Below is a small trained network, with its code and all its weights. Each question gives an input and a target symbol and asks what happens when units are switched off, that is, made to give their printed mean instead of their output.

import numpy as np


def w(rows, s, z=0):
    codes = np.array(rows[::2]) - 128.0
    scale = np.full(codes.shape[1], s)
    scale[-1] = z or s
    return codes * scale


def f(y):
    return y / 2 * (1 + np.tanh(0.7978845608 * (y + 0.044715 * y**3)))


def softmax(a):
    e = np.exp(a - a.max(-1, keepdims=True))
    return e / e.sum(-1, keepdims=True)


def log_softmax(a):
    a = a - a.max(-1, keepdims=True)
    return a - np.log(np.exp(a).sum(-1, keepdims=True))


def net(x, mask):
    ids = ['ΓΞΠΦβζμτ'.index(c) for c in x.split()]
    T = len(ids)
    res = E[ids] + P[:T]
    q, k, v = (res @ M[0].T for M in (Q, K, V))
    z = softmax(np.where(np.tri(T) > 0, q @ k.T / 4**0.5, -1e9)) @ v
    res = res + np.where(mask[0], z, O[0][:, -1]) @ O[0][:, :-1]
    y = f(res @ A[0][:, :-1].T + A[0][:, -1])
    res = res + np.where(mask[1:17], y, B[0][:, -1]) @ B[0][:, :-1]
    return log_softmax(res[-1] @ U[:, :-1].T + U[:, -1])


Q, K, V, O, A, B = {}, {}, {}, {}, {}, {}
E = w([
[231,162,143,63],'Γ',
[57,89,205,67],'Ξ',
[67,181,115,175],'Π',
[113,123,225,162],'Φ',
[233,151,168,252],'β',
[126,83,53,69],'ζ',
[56,146,137,87],'μ',
[182,127,45,121],'τ',
],0.02)
P = w([
[78,175,123,222],'0',
[171,65,148,156],'1',
[234,248,165,60],'2',
[46,180,121,214],'3',
[200,36,103,133],'4',
[189,204,156,54],'5',
[51,182,113,220],'6',
[235,29,77,129],'7',
[190,194,121,85],'8',
[56,177,121,214],'9',
[209,50,95,128],'10',
[192,186,94,99],'11',
[51,182,121,213],'12',
],0.013)
Q[0] = w([
[105,85,76,209],'head 1',
[53,254,88,135],'head 1',
[174,37,151,147],'head 1',
[119,159,222,152],'head 1',
],0.009)
K[0] = w([
[206,163,44,171],'head 1',
[47,190,189,173],'head 1',
[255,106,158,242],'head 1',
[95,172,184,148],'head 1',
],0.0057)
V[0] = w([
[216,150,153,200],'head 1',
[136,16,154,175],'head 1',
[108,78,189,103],'head 1',
[133,124,2,184],'head 1',
],0.008)
O[0] = w([
[213,60,221,182,249],'head 1',
[147,40,101,145,125],'head 1',
[134,123,113,126,41],'head 1',
[63,140,1,195,252],'head 1',
],0.0063,0.0026)
A[0] = w([
[49,79,124,114,32],'neuron 1',
[88,173,152,73,110],'neuron 2',
[72,87,129,70,80],'neuron 3',
[59,146,63,158,116],'neuron 4',
[143,105,93,122,172],'neuron 5',
[237,169,133,108,60],'neuron 6',
[138,212,130,156,208],'neuron 7',
[108,83,175,165,161],'neuron 8',
[16,158,164,156,157],'neuron 9',
[3,148,129,115,106],'neuron 10',
[94,101,83,168,58],'neuron 11',
[172,78,205,114,124],'neuron 12',
[87,60,160,136,110],'neuron 13',
[130,26,138,143,1],'neuron 14',
[157,111,126,162,180],'neuron 15',
[72,67,123,175,98],'neuron 16',
],0.015,0.0065)
B[0] = w([
[203,66,76,72,158],'neuron 1',
[145,110,163,101,186],'neuron 2',
[104,172,94,132,166],'neuron 3',
[75,146,91,72,244],'neuron 4',
[147,158,184,160,196],'neuron 5',
[53,76,169,96,246],'neuron 6',
[143,168,168,53,234],'neuron 7',
[202,147,93,134,191],'neuron 8',
[131,102,183,128,228],'neuron 9',
[115,54,89,91,226],'neuron 10',
[124,104,155,154,189],'neuron 11',
[107,143,62,126,236],'neuron 12',
[104,102,149,191,158],'neuron 13',
[77,184,200,74,186],'neuron 14',
[128,147,73,119,205],'neuron 15',
[138,12,147,158,185],'neuron 16',
],0.011)
U = w([
[149,156,171,138,217],'Γ',
[185,132,109,106,149],'Ξ',
[246,135,74,99,99],'Π',
[95,186,89,165,206],'Φ',
[115,105,210,209,119],'β',
[116,93,73,178,89],'ζ',
[54,125,158,192,42],'μ',
[155,66,136,174,4],'τ',
],0.013,0.0048)

Each question gives the input, a string of symbols that net reads in full, and the target symbol t.
The units are the heads (4 rows each of Q, K, V and O) and the neurons (one row each of A and B). Each row of codes is followed by its name. A weight is (code - 128) times the scale printed after its matrix; where a second scale follows, it is the last column's (O, A, B and U).
mask holds one flag per unit, heads first, then neurons. A switched-off unit (its flag False) gives its mean, the last column of its rows in O or B, instead of its output. The means were averaged over made-up inputs and are rounded, as every weight is.
A unit's drop is (log p(t) with every unit on - log p(t) with that unit switched off) / (log p(t) with every unit on - log p(t) with every unit switched off).
The circuit of an input: a set's keep is (log p(t) with only the set's units on - log p(t) with every unit switched off) / (log p(t) with every unit on - log p(t) with every unit switched off). Starting from the 12 units with the biggest drops (on a tie, the unit counted first), units are removed one at a time, each time the one whose removal leaves the highest keep (on an exact tie, the one counted first), for as long as the keep stays at least 0.8.
units of the circuit, in order: the units of the circuit, biggest drop first
most important unit: the unit with the biggest drop
k most important neurons: the k neurons with the biggest drops, biggest first
drop of u: that unit's drop, to one decimal
input τ ζ ζ Φ Ξ ζ μ τ ζ, target Φ: units of the circuit, in order : [head 1; neuron 1; neuron 10]
input ζ τ μ Φ ζ ζ Φ ζ Γ ζ μ, target ζ: most important unit : neuron 7
input τ τ ζ, target Γ: units of the circuit, in order : [neuron 10; neuron 12; neuron 6]
input Φ β ζ Π Π, target β: units of the circuit, in order : [neuron 12; head 1]
input ζ Π Φ Π ζ τ, target Γ: units of the circuit, in order : [neuron 6; neuron 10]
input τ τ Π, target Γ: units of the circuit, in order : [neuron 7; head 1]
input Φ Ξ β β ζ ζ ζ τ ζ ζ Γ Ξ β, target Π: units of the circuit, in order : [neuron 8; head 1; neuron 15]
input β μ Ξ μ Ξ ζ ζ ζ Φ β ζ, target ζ: 2 most important neurons : [neuron 7; neuron 16]
input τ Γ ζ ζ ζ τ τ ζ Π τ Ξ, target ζ: 2 most important neurons : [neuron 13; neuron 7]
input Φ Φ ζ, target Γ: 2 most important neurons : [neuron 6; neuron 10]
input τ Π τ τ ζ ζ ζ ζ ζ Φ ζ, target ζ: drop of neuron 7 : 0.8
input β Γ ζ μ Π τ ζ τ ζ μ ζ Π, target Ξ: drop of neuron 16 : -0.1
input ζ β Ξ μ Φ β β, target Π: drop of neuron 8 : 0.5
input τ τ ζ ζ Φ τ τ μ Φ ζ ζ τ Ξ, target τ: drop of neuron 8 : 0.0
input ζ ζ Φ β ζ ζ Γ μ, target ζ: units of the circuit, in order : [neuron 7]
